Below are the code and all the weights of a small trained network. Each question names an input and a target symbol and asks about switching units off, where a switched-off unit gives its printed mean instead of its output.

import numpy as np


def w(rows, s, z=0):
    codes = np.array(rows[::2]) - 128.0
    scale = np.full(codes.shape[1], s)
    scale[-1] = z or s
    return codes * scale


def f(y):
    return y / 2 * (1 + np.tanh(0.7978845608 * (y + 0.044715 * y**3)))


def softmax(a):
    e = np.exp(a - a.max(-1, keepdims=True))
    return e / e.sum(-1, keepdims=True)


def log_softmax(a):
    a = a - a.max(-1, keepdims=True)
    return a - np.log(np.exp(a).sum(-1, keepdims=True))


def net(x, mask):
    ids = ['αβγδηλμξσφω'.index(c) for c in x.split()]
    T = len(ids)
    res = E[ids] + P[:T]
    u = 0
    for l in range(2):
        q, k, v = (res @ M[l].T for M in (Q, K, V))
        z = softmax(np.where(np.tri(T) > 0, q @ k.T / 3**0.5, -1e9)) @ v
        res = res + np.where(mask[u], z, O[l][:, -1]) @ O[l][:, :-1]
        u += 1
        y = f(res @ A[l][:, :-1].T + A[l][:, -1])
        res = res + np.where(mask[u : u + 12], y, B[l][:, -1]) @ B[l][:, :-1]
        u += 12
    return log_softmax(res[-1] @ U[:, :-1].T + U[:, -1])


Q, K, V, O, A, B = {}, {}, {}, {}, {}, {}
E = w([
[140,102,102],'α',
[132,91,188],'β',
[180,151,147],'γ',
[119,158,170],'δ',
[94,87,171],'η',
[191,64,69],'λ',
[124,210,1],'μ',
[75,72,101],'ξ',
[154,105,187],'σ',
[164,76,86],'φ',
[102,68,130],'ω',
],0.013)
P = w([
[135,121,179],'0',
[4,103,101],'1',
[17,99,93],'2',
[30,93,91],'3',
[121,57,70],'4',
[124,65,69],'5',
],0.013)
Q[0] = w([
[34,10,161],'L0H1',
[71,23,25],'L0H1',
[130,188,185],'L0H1',
],0.011)
K[0] = w([
[164,172,127],'L0H1',
[245,94,250],'L0H1',
[64,136,70],'L0H1',
],0.013)
V[0] = w([
[59,46,191],'L0H1',
[198,102,223],'L0H1',
[2,36,63],'L0H1',
],0.0096)
O[0] = w([
[200,133,253,254],'L0H1',
[190,193,160,218],'L0H1',
[104,16,152,158],'L0H1',
],0.012,0.0083)
A[0] = w([
[186,126,130,96],'L0N1',
[140,202,158,176],'L0N2',
[49,158,103,255],'L0N3',
[183,87,105,107],'L0N4',
[146,130,93,80],'L0N5',
[139,94,95,69],'L0N6',
[151,107,107,100],'L0N7',
[100,72,75,88],'L0N8',
[148,64,126,151],'L0N9',
[138,123,8,7],'L0N10',
[78,94,153,97],'L0N11',
[145,211,117,150],'L0N12',
],0.015,0.0068)
B[0] = w([
[104,126,115,179],'L0N1',
[180,72,53,242],'L0N2',
[255,94,108,164],'L0N3',
[85,115,139,164],'L0N4',
[126,138,138,119],'L0N5',
[109,234,220,121],'L0N6',
[114,122,198,121],'L0N7',
[171,158,148,145],'L0N8',
[40,160,61,253],'L0N9',
[82,44,174,140],'L0N10',
[132,136,72,207],'L0N11',
[109,68,36,184],'L0N12',
],0.0066,0.0078)
Q[1] = w([
[179,84,162],'L1H1',
[150,2,133],'L1H1',
[126,47,97],'L1H1',
],0.012)
K[1] = w([
[213,144,133],'L1H1',
[220,203,123],'L1H1',
[156,245,120],'L1H1',
],0.012)
V[1] = w([
[149,125,177],'L1H1',
[116,119,196],'L1H1',
[2,126,72],'L1H1',
],0.015)
O[1] = w([
[120,75,63,166],'L1H1',
[17,2,79,152],'L1H1',
[219,70,218,7],'L1H1',
],0.0076,0.019)
A[1] = w([
[172,118,58,60],'L1N1',
[68,105,214,136],'L1N2',
[97,44,152,85],'L1N3',
[255,119,150,147],'L1N4',
[175,85,62,99],'L1N5',
[180,32,221,134],'L1N6',
[197,160,152,4],'L1N7',
[114,172,29,111],'L1N8',
[145,131,191,131],'L1N9',
[175,74,103,103],'L1N10',
[159,211,148,151],'L1N11',
[224,157,204,38],'L1N12',
],0.0097,0.012)
B[1] = w([
[55,118,178,146],'L1N1',
[198,158,60,167],'L1N2',
[214,145,128,194],'L1N3',
[97,90,34,170],'L1N4',
[68,144,166,147],'L1N5',
[69,158,197,180],'L1N6',
[2,108,106,149],'L1N7',
[148,126,239,249],'L1N8',
[38,143,122,134],'L1N9',
[130,104,155,134],'L1N10',
[192,103,132,169],'L1N11',
[19,138,120,153],'L1N12',
],0.0086,0.018)
U = w([
[112,112,115,61],'α',
[187,149,74,213],'β',
[1,68,119,1],'γ',
[147,120,89,204],'δ',
[52,194,162,93],'η',
[134,47,192,154],'λ',
[149,5,21,184],'μ',
[121,115,101,233],'ξ',
[84,172,41,40],'σ',
[126,113,101,186],'φ',
[124,203,154,128],'ω',
],0.008,0.0042)

Each question gives the input, a string of symbols that net reads in full, and the target symbol t.
The units are the heads (3 rows each of Q, K, V and O) and the neurons (one row each of A and B). Each row of codes is followed by its name. A weight is (code - 128) times the scale printed after its matrix; where a second scale follows, it is the last column's (O, A, B and U).
mask holds one flag per unit, layer by layer, with each layer's heads first. A switched-off unit (its flag False) gives its mean, the last column of its rows in O or B, instead of its output. The means were averaged over made-up inputs and are rounded, as every weight is.
A unit's drop is (log p(t) with every unit on - log p(t) with that unit switched off) / (log p(t) with every unit on - log p(t) with every unit switched off).
The circuit of an input: a set's keep is (log p(t) with only the set's units on - log p(t) with every unit switched off) / (log p(t) with every unit on - log p(t) with every unit switched off). Starting from the 12 units with the biggest drops (on a tie, the unit counted first), units are removed one at a time, each time the one whose removal leaves the highest keep (on an exact tie, the one counted first), for as long as the keep stays at least 0.8.
units of the circuit, in order: the units of the circuit, biggest drop first
unit that matters most: the unit with the biggest drop
top k neurons: the k neurons with the biggest drops, biggest first
top k neurons in layer l: the k neurons of layer l with the biggest drops, biggest first
input μ η γ ξ, target μ: unit that matters most -> L0N3
input η δ σ φ δ, target γ: units of the circuit, in order -> [L1H1, L0H1]
input σ γ σ λ ξ ξ, target ω: top 2 neurons -> [L0N9, L1N8]
input δ η γ ω γ, target β: units of the circuit, in order -> [L0H1, L1H1, L0N12, L1N6]
input ξ η η β η σ, target λ: units of the circuit, in order -> [L1H1, L0H1, L0N9]
input ξ δ η ξ η, target λ: units of the circuit, in order -> [L1H1, L0H1, L1N6, L1N3]
input σ ω η η, target ω: units of the circuit, in order -> [L0H1, L1H1]
input ω ω η γ ω ω, target μ: units of the circuit, in order -> [L1H1, L0H1, L1N6]
input γ η λ ξ, target σ: top 3 neurons in layer 1 -> [L1N4, L1N12, L1N7]
input γ ξ λ η, target σ: top 2 neurons -> [L1N4, L0N12]
input γ λ η ξ φ, target σ: units of the circuit, in order -> [L1H1, L0H1, L1N4, L1N12]
input ξ η η ω, target λ: units of the circuit, in order -> [L0H1, L1H1, L0N9]
input η β φ, target γ: top 2 neurons -> [L0N9, L1N2]
input ω η η ω α σ, target μ: units of the circuit, in order -> [L1N8, L0H1, L1N6]
input γ γ η λ α, target σ: units of the circuit, in order -> [L0H1]
input ξ η λ η, target λ: top 2 neurons -> [L1N6, L0N9]
input ω λ σ α, target μ: top 2 neurons -> [L1N8, L1N6]
input β λ δ ξ, target η: top 2 neurons -> [L0N9, L1N8]
input β η γ ξ β γ, target η: top 2 neurons in layer 0 -> [L0N2, L0N9]
input σ η σ ω ω β, target ω: top 3 neurons in layer 0 -> [L0N9, L0N2, L0N12]
input δ λ λ ω η η, target β: top 2 neurons in layer 1 -> [L1N11, L1N6]
input ω η η ξ, target μ: top 3 neurons -> [L1N8, L1N6, L0N2]
input δ ξ λ η η η, target β: top 2 neurons -> [L0N12, L0N9]
